Here is a tiny trained network, its code and every weight. The questions are about switching its units off for an input and a class, where a switched-off unit gives its printed mean instead of its output.

import numpy as np


def w(rows, s, z=0):
    codes = np.array(rows[::2]) - 128.0
    scale = np.full(codes.shape[1], s)
    scale[-1] = z or s
    return codes * scale


def f(y):
    return y / 2 * (1 + np.tanh(0.7978845608 * (y + 0.044715 * y**3)))


def log_softmax(a):
    a = a - a.max(-1, keepdims=True)
    return a - np.log(np.exp(a).sum(-1, keepdims=True))


def net(x, mask):
    res = np.array(x, float).reshape(1, 5) / 4 @ E
    y = f(res @ A[0][:, :-1].T + A[0][:, -1])
    res = res + np.where(mask, y, B[0][:, -1]) @ B[0][:, :-1]
    return log_softmax(res[-1] @ U[:, :-1].T + U[:, -1])


A, B = {}, {}
E = w([
[130,129,132],'x0',
[127,124,129],'x1',
[164,26,28],'x2',
[252,191,112],'x3',
[73,206,24],'x4',
],0.0047)
A[0] = w([
[97,207,46,117],'N1',
[196,48,228,6],'N2',
[111,116,136,104],'N3',
[159,47,65,123],'N4',
[17,61,141,87],'N5',
[131,124,107,147],'N6',
[165,84,188,75],'N7',
[109,168,84,196],'N8',
[100,207,219,155],'N9',
[255,184,107,70],'N10',
[164,32,60,99],'N11',
[126,93,109,90],'N12',
],0.0098,0.0017)
B[0] = w([
[14,116,86,219],'N1',
[3,125,27,231],'N2',
[138,125,139,123],'N3',
[95,202,170,202],'N4',
[66,45,194,207],'N5',
[116,137,127,137],'N6',
[95,127,89,170],'N7',
[91,130,106,180],'N8',
[77,227,182,251],'N9',
[56,33,220,243],'N10',
[90,223,186,214],'N11',
[142,143,145,128],'N12',
],0.025,0.003)
U = w([
[119,127,128,254],'0',
[123,127,126,254],'1',
[118,196,161,10],'2',
[88,112,38,54],'3',
[121,49,188,35],'4',
[217,101,76,124],'5',
[254,105,70,34],'6',
],0.0086,0.0066)

Each question gives the input, the list of numbers given to net, and the class t.
The units are the neurons (one row each of A and B). Each row of codes is followed by its name. A weight is (code - 128) times the scale printed after its matrix; where a second scale follows, it is the last column's (A, B and U).
mask holds one flag per neuron, in row order. A switched-off neuron (its flag False) gives its mean, the last column of its row in B, instead of its output. The means were averaged over made-up inputs and are rounded, as every weight is.
A unit's drop is (log p(t) with every unit on - log p(t) with that unit switched off) / (log p(t) with every unit on - log p(t) with every unit switched off).
The circuit of an input: a set's keep is (log p(t) with only the set's units on - log p(t) with every unit switched off) / (log p(t) with every unit on - log p(t) with every unit switched off). Starting from all 12 units, units are removed one at a time, each time the one whose removal leaves the highest keep (on an exact tie, the one counted first), for as long as the keep stays at least 0.8.
units of the circuit, in order: the units of the circuit, biggest drop first
unit that matters most: the unit with the biggest drop
k most important neurons: the k neurons with the biggest drops, biggest first
drop when u is switched off: that unit's drop, to one decimal
input [-1,6,-6,1,7], class 3: unit that matters most => N1
input [7,-7,8,0,3], class 2: 2 most important neurons => (N11, N4)
input [0,2,-7,8,-8], class 3: 2 most important neurons => (N2, N7)
input [1,-6,7,1,2], class 2: units of the circuit, in order => (N11, N4)
input [-4,4,-8,-2,-5], class 2: 3 most important neurons => (N9, N10, N1)
input [-3,1,2,-1,-1], class 5: 4 most important neurons => (N9, N10, N1, N2)
input [-4,-5,8,2,7], class 2: 3 most important neurons => (N11, N4, N2)
input [4,5,6,-4,-7], class 3: 4 most important neurons => (N2, N9, N7, N10)
input [4,-4,-6,8,-2], class 4: 3 most important neurons => (N10, N11, N4)
input [5,0,6,8,4], class 4: 3 most important neurons => (N10, N9, N2)
input [-2,6,4,8,5], class 4: 3 most important neurons => (N10, N2, N9)
input [5,6,3,-5,-7], class 3: 2 most important neurons => (N2, N10)
input [2,-3,7,-5,-4], class 2: 3 most important neurons => (N11, N4, N10)
input [0,3,3,-6,-2], class 4: units of the circuit, in order => (N5)
input [-7,-3,-3,8,-7], class 4: 2 most important neurons => (N10, N1)
input [7,2,0,8,-2], class 4: drop when N10 is switched off => 1.0
input [2,-4,-3,-6,-2], class 4: drop when N11 is switched off => 0.2
input [5,-4,8,1,1], class 2: drop when N10 is switched off => 0.0
